Below is a small trained network, with its code and all its weights. Each question gives an input and a class and asks what happens when units are switched off, that is, made to give their printed mean instead of their output.

import numpy as np


def w(rows, s, z=0):
    codes = np.array(rows[::2]) - 128.0
    scale = np.full(codes.shape[1], s)
    scale[-1] = z or s
    return codes * scale


def f(y):
    return np.maximum(y, 0)


def log_softmax(a):
    a = a - a.max(-1, keepdims=True)
    return a - np.log(np.exp(a).sum(-1, keepdims=True))


def net(x, mask):
    res = np.array(x, float).reshape(1, 4) / 4 @ E
    y = f(res @ A[0][:, :-1].T + A[0][:, -1])
    res = res + np.where(mask, y, B[0][:, -1]) @ B[0][:, :-1]
    return log_softmax(res[-1] @ U[:, :-1].T + U[:, -1])


A, B = {}, {}
E = w([
[153,161,140,88,89,102,22,242,37,110],'x0',
[84,51,154,202,128,10,99,136,96,169],'x1',
[62,107,44,127,170,134,1,127,249,78],'x2',
[252,142,41,163,81,50,152,133,177,112],'x3',
],0.0099)
A[0] = w([
[140,144,138,154,115,171,125,138,136,126,46],'neuron 0',
[160,163,120,73,118,203,130,112,140,112,43],'neuron 1',
[92,104,71,128,152,134,57,126,190,115,111],'neuron 2',
[91,9,132,187,133,35,100,120,96,180,1],'neuron 3',
[131,192,133,81,90,108,67,178,88,126,18],'neuron 4',
[125,93,131,153,174,149,195,66,172,145,73],'neuron 5',
[89,151,99,140,97,130,138,139,129,137,80],'neuron 6',
[122,92,100,125,97,150,102,112,123,127,24],'neuron 7',
[171,148,182,129,85,139,226,122,49,195,58],'neuron 8',
[142,187,98,70,130,188,147,117,135,107,63],'neuron 9',
[55,77,176,109,134,199,110,152,93,143,90],'neuron 10',
[117,84,113,159,174,142,180,38,179,148,92],'neuron 11',
[101,119,121,88,116,100,190,90,127,126,96],'neuron 12',
[159,148,92,144,132,103,135,116,121,113,24],'neuron 13',
[225,115,67,158,81,65,143,122,180,106,74],'neuron 14',
[149,129,102,129,152,112,147,146,133,122,32],'neuron 15',
[194,142,73,152,115,105,112,130,130,136,74],'neuron 16',
[101,117,69,124,153,152,82,125,149,100,84],'neuron 17',
[97,118,105,137,157,119,76,113,174,69,83],'neuron 18',
[141,113,96,100,139,112,134,119,117,132,61],'neuron 19',
[154,110,127,79,119,113,55,231,65,112,59],'neuron 20',
[65,122,194,76,186,161,115,115,127,163,56],'neuron 21',
[145,121,121,111,150,134,99,105,128,134,92],'neuron 22',
[78,137,146,98,159,144,115,95,101,152,35],'neuron 23',
[79,130,156,122,146,143,133,123,110,91,14],'neuron 24',
[156,179,106,77,143,190,147,117,130,65,55],'neuron 25',
[134,123,85,147,90,137,138,133,129,136,25],'neuron 26',
[185,139,89,103,93,78,154,127,156,121,75],'neuron 27',
[129,105,96,100,149,128,93,113,132,150,44],'neuron 28',
[125,112,129,130,122,142,135,96,142,150,23],'neuron 29',
[131,130,135,132,117,133,116,130,135,134,49],'neuron 30',
],0.015,0.0073)
B[0] = w([
[131,120,133,144,126,137,142,132,125,131,136],'neuron 0',
[100,99,155,185,155,100,184,166,143,127,187],'neuron 1',
[208,110,167,54,174,88,102,126,84,147,220],'neuron 2',
[80,115,190,235,189,102,246,200,186,156,216],'neuron 3',
[140,169,116,149,90,129,96,161,107,62,190],'neuron 4',
[152,183,118,140,71,144,97,170,84,62,201],'neuron 5',
[125,138,137,113,128,122,144,124,115,128,129],'neuron 6',
[130,124,125,123,140,125,125,122,123,122,134],'neuron 7',
[200,92,154,22,224,56,62,107,102,149,253],'neuron 8',
[91,123,166,190,165,107,181,193,164,164,192],'neuron 9',
[106,104,90,98,83,176,143,61,153,149,197],'neuron 10',
[141,204,84,155,78,134,77,173,111,36,214],'neuron 11',
[152,170,110,136,134,123,96,126,111,91,162],'neuron 12',
[114,120,132,141,121,149,121,95,108,132,150],'neuron 13',
[86,95,112,99,83,176,138,64,156,161,229],'neuron 14',
[129,141,140,132,120,151,135,111,118,142,137],'neuron 15',
[99,111,110,105,82,173,123,101,146,149,184],'neuron 16',
[163,111,145,109,180,102,104,105,103,142,187],'neuron 17',
[166,116,139,69,174,87,100,112,92,152,196],'neuron 18',
[115,130,139,115,122,139,128,132,119,128,132],'neuron 19',
[155,210,78,162,86,150,103,149,116,50,215],'neuron 20',
[108,97,111,131,60,174,125,58,162,173,193],'neuron 21',
[130,123,156,125,127,120,128,135,94,140,138],'neuron 22',
[105,100,93,119,95,149,118,91,138,145,162],'neuron 23',
[120,108,108,109,102,155,132,111,130,148,150],'neuron 24',
[80,116,145,194,170,91,188,173,159,153,195],'neuron 25',
[133,121,126,132,110,140,141,123,111,134,138],'neuron 26',
[87,92,122,120,90,167,127,86,134,161,190],'neuron 27',
[139,132,124,118,139,113,125,120,124,140,145],'neuron 28',
[142,137,138,132,121,132,121,150,113,116,138],'neuron 29',
[126,133,134,124,134,127,138,111,105,113,128],'neuron 30',
],0.013,0.022)
U = w([
[221,85,143,44,208,87,93,88,109,175,187],'0',
[150,235,87,176,35,154,99,155,117,48,254],'1',
[44,48,96,116,20,213,142,3,159,216,9],'2',
[49,93,165,245,190,105,216,192,171,188,36],'3',
],0.0078,0.00087)

Each question gives the input, the list of numbers given to net, and the class t.
The units are the neurons (one row each of A and B). Each row of codes is followed by its name. A weight is (code - 128) times the scale printed after its matrix; where a second scale follows, it is the last column's (A, B and U).
mask holds one flag per neuron, in row order. A switched-off neuron (its flag False) gives its mean, the last column of its row in B, instead of its output. The means were averaged over made-up inputs and are rounded, as every weight is.
A unit's drop is (log p(t) with every unit on - log p(t) with that unit switched off) / (log p(t) with every unit on - log p(t) with every unit switched off).
The circuit of an input: a set's keep is (log p(t) with only the set's units on - log p(t) with every unit switched off) / (log p(t) with every unit on - log p(t) with every unit switched off). Starting from the 12 units with the biggest drops (on a tie, the unit counted first), units are removed one at a time, each time the one whose removal leaves the highest keep (on an exact tie, the one counted first), for as long as the keep stays at least 0.8.
circuit, biggest first: the units of the circuit, biggest drop first
unit that matters most: the unit with the biggest drop
k most important neurons: the k neurons with the biggest drops, biggest first
drop of u: that unit's drop, to one decimal
input [-6,8,-7,5], class 3: circuit, biggest first : neuron 3
input [-8,-8,-6,-6], class 1: 2 most important neurons : neuron 5; neuron 11
input [-4,4,-3,5], class 2: 2 most important neurons : neuron 14; neuron 20
input [6,1,-5,-1], class 1: 4 most important neurons : neuron 20; neuron 4; neuron 2; neuron 18
input [-8,8,8,-6], class 0: 4 most important neurons : neuron 2; neuron 18; neuron 20; neuron 17
input [-3,3,4,5], class 2: 2 most important neurons : neuron 8; neuron 14
input [-1,6,2,5], class 3: 3 most important neurons : neuron 3; neuron 10; neuron 21
input [4,3,-5,6], class 2: 2 most important neurons : neuron 14; neuron 2
input [-6,-7,-1,-5], class 3: 2 most important neurons : neuron 9; neuron 25
input [-4,-6,5,2], class 3: 2 most important neurons : neuron 8; neuron 25
input [7,4,6,-6], class 1: 4 most important neurons : neuron 20; neuron 8; neuron 4; neuron 14
input [0,-8,-7,8], class 2: 4 most important neurons : neuron 14; neuron 27; neuron 3; neuron 16
input [-5,-2,5,7], class 2: 2 most important neurons : neuron 14; neuron 8
input [7,0,4,1], class 1: unit that matters most : neuron 20
input [5,-4,-6,-7], class 2: 4 most important neurons : neuron 10; neuron 21; neuron 2; neuron 18
input [8,0,-5,-1], class 1: drop of neuron 20 : 2.0
input [-8,1,5,-8], class 1: drop of neuron 14 : 0.5
input [-2,4,-2,3], class 3: drop of neuron 21 : 0.2
